Here is a tiny trained network, its code and every weight. The questions are about switching its units off for an input and a target symbol, where a switched-off unit gives its printed mean instead of its output.

import numpy as np


def w(rows, s, z=0):
    codes = np.array(rows[::2]) - 128.0
    scale = np.full(codes.shape[1], s)
    scale[-1] = z or s
    return codes * scale


def norm(h):
    return h / np.sqrt((h * h).mean(-1, keepdims=True) + 1e-5)


def f(y):
    return np.maximum(y, 0)


def softmax(a):
    e = np.exp(a - a.max(-1, keepdims=True))
    return e / e.sum(-1, keepdims=True)


def log_softmax(a):
    a = a - a.max(-1, keepdims=True)
    return a - np.log(np.exp(a).sum(-1, keepdims=True))


def net(x, mask):
    ids = ['αγδζηλπστ'.index(c) for c in x.split()]
    T = len(ids)
    res = E[ids] + P[:T]
    q, k, v = (norm(res) @ M[0].T for M in (Q, K, V))
    z = softmax(np.where(np.tri(T) > 0, q @ k.T / 2**0.5, -1e9)) @ v
    res = res + np.where(mask[0], z, O[0][:, -1]) @ O[0][:, :-1]
    y = f(norm(res) @ A[0][:, :-1].T + A[0][:, -1])
    res = res + np.where(mask[1:17], y, B[0][:, -1]) @ B[0][:, :-1]
    return log_softmax(norm(res)[-1] @ U[:, :-1].T + U[:, -1])


Q, K, V, O, A, B = {}, {}, {}, {}, {}, {}
E = w([
[19,73,141,234,135],'α',
[187,252,154,123,149],'γ',
[107,75,144,172,4],'δ',
[99,95,114,153,29],'ζ',
[100,124,39,89,137],'η',
[168,84,114,125,189],'λ',
[73,42,149,93,132],'π',
[155,53,195,124,155],'σ',
[50,171,169,11,115],'τ',
],0.021)
P = w([
[97,178,119,194,255],'0',
[128,170,89,154,216],'1',
[151,161,86,117,201],'2',
[182,147,114,130,130],'3',
[197,149,104,98,126],'4',
[220,132,93,74,112],'5',
[233,132,98,55,100],'6',
[247,140,119,50,57],'7',
],0.0066)
Q[0] = w([
[135,89,54,161,115],'head 0',
[140,55,115,1,60],'head 0',
],0.019)
K[0] = w([
[114,54,128,110,171],'head 0',
[220,112,136,2,58],'head 0',
],0.018)
V[0] = w([
[242,11,170,173,129],'head 0',
[192,164,64,235,73],'head 0',
],0.011)
O[0] = w([
[85,179,118,211,220,109],'head 0',
[115,254,175,164,128,2],'head 0',
],0.0091,0.0082)
A[0] = w([
[165,90,146,211,211,2],'neuron 0',
[147,72,145,124,139,83],'neuron 1',
[152,238,175,55,52,124],'neuron 2',
[189,159,147,171,86,69],'neuron 3',
[145,190,58,162,85,145],'neuron 4',
[247,134,145,157,102,122],'neuron 5',
[106,127,95,118,90,139],'neuron 6',
[66,140,136,150,116,2],'neuron 7',
[197,72,119,161,174,156],'neuron 8',
[105,111,131,151,96,69],'neuron 9',
[32,113,183,102,155,90],'neuron 10',
[119,139,103,134,93,98],'neuron 11',
[80,180,170,31,112,73],'neuron 12',
[155,252,181,100,109,103],'neuron 13',
[162,126,140,151,214,70],'neuron 14',
[115,94,124,132,144,99],'neuron 15',
],0.018,0.0039)
B[0] = w([
[180,131,234,93,135,254],'neuron 0',
[146,162,85,141,101,195],'neuron 1',
[93,48,124,77,233,211],'neuron 2',
[114,186,96,124,92,157],'neuron 3',
[126,173,121,85,43,172],'neuron 4',
[137,163,92,63,164,168],'neuron 5',
[129,121,165,156,140,178],'neuron 6',
[133,131,87,134,168,146],'neuron 7',
[102,101,180,180,101,252],'neuron 8',
[127,123,103,120,169,152],'neuron 9',
[80,174,79,125,145,156],'neuron 10',
[106,108,149,120,125,146],'neuron 11',
[22,113,162,92,126,191],'neuron 12',
[252,100,98,170,157,183],'neuron 13',
[169,153,207,170,123,231],'neuron 14',
[144,116,103,141,131,172],'neuron 15',
],0.031,0.0099)
U = w([
[116,115,122,135,153,2],'α',
[58,173,103,201,247,150],'γ',
[144,169,72,150,151,154],'δ',
[233,106,83,56,203,97],'ζ',
[18,95,166,52,155,88],'η',
[85,231,120,109,74,141],'λ',
[65,80,87,255,150,136],'π',
[156,133,230,167,157,175],'σ',
[189,30,99,109,56,36],'τ',
],0.008,0.0032)

Each question gives the input, a string of symbols that net reads in full, and the target symbol t.
The units are the heads (2 rows each of Q, K, V and O) and the neurons (one row each of A and B). Each row of codes is followed by its name. A weight is (code - 128) times the scale printed after its matrix; where a second scale follows, it is the last column's (O, A, B and U).
mask holds one flag per unit, heads first, then neurons. A switched-off unit (its flag False) gives its mean, the last column of its rows in O or B, instead of its output. The means were averaged over made-up inputs and are rounded, as every weight is.
A unit's drop is (log p(t) with every unit on - log p(t) with that unit switched off) / (log p(t) with every unit on - log p(t) with every unit switched off).
The circuit of an input: a set's keep is (log p(t) with only the set's units on - log p(t) with every unit switched off) / (log p(t) with every unit on - log p(t) with every unit switched off). Starting from the 12 units with the biggest drops (on a tie, the unit counted first), units are removed one at a time, each time the one whose removal leaves the highest keep (on an exact tie, the one counted first), for as long as the keep stays at least 0.8.
circuit, biggest first: the units of the circuit, biggest drop first
most important unit: the unit with the biggest drop
top k neurons: the k neurons with the biggest drops, biggest first
drop when u is switched off: that unit's drop, to one decimal
input λ τ ζ, target τ: circuit, biggest first : (head 0; neuron 0)
input τ γ λ λ λ η δ α, target γ: circuit, biggest first : (head 0; neuron 10; neuron 7)
input τ λ ζ π, target π: most important unit : neuron 0
input δ δ ζ δ, target ζ: circuit, biggest first : (head 0; neuron 13; neuron 2; neuron 8)
input π α α λ π η, target π: circuit, biggest first : (neuron 0; head 0; neuron 2)
input λ λ ζ λ τ η, target τ: circuit, biggest first : (neuron 2; neuron 0; head 0)
input ζ ζ ζ λ τ λ δ δ, target λ: circuit, biggest first : (neuron 2; neuron 13; neuron 0; neuron 5)
input δ ζ π λ λ ζ, target λ: top 2 neurons : (neuron 4; neuron 2)
input τ δ σ δ π π δ η, target π: circuit, biggest first : (neuron 0; neuron 5)
input γ δ λ ζ δ, target λ: circuit, biggest first : (neuron 4; head 0; neuron 3)
input ζ π λ δ, target π: circuit, biggest first : (neuron 0; head 0)
input ζ τ ζ λ λ α, target γ: circuit, biggest first : (neuron 10; head 0; neuron 7)
input γ τ γ ζ η, target η: circuit, biggest first : (neuron 13; neuron 0)
input π δ δ, target π: top 2 neurons : (neuron 0; neuron 14)
input λ τ π π α ζ, target π: most important unit : head 0
input λ λ τ α λ η δ δ, target η: top 2 neurons : (neuron 2; neuron 13)
input γ π τ η, target τ: top 2 neurons : (neuron 2; neuron 12)
input τ τ δ δ, target τ: top 3 neurons : (neuron 2; neuron 0; neuron 12)
input ζ λ γ, target ζ: drop when neuron 13 is switched off : 0.7
input α η δ, target η: drop when neuron 15 is switched off : 0.1
input λ δ π ζ, target π: drop when neuron 14 is switched off : 0.1
input ζ λ δ π, target π: top neuron : (neuron 10)
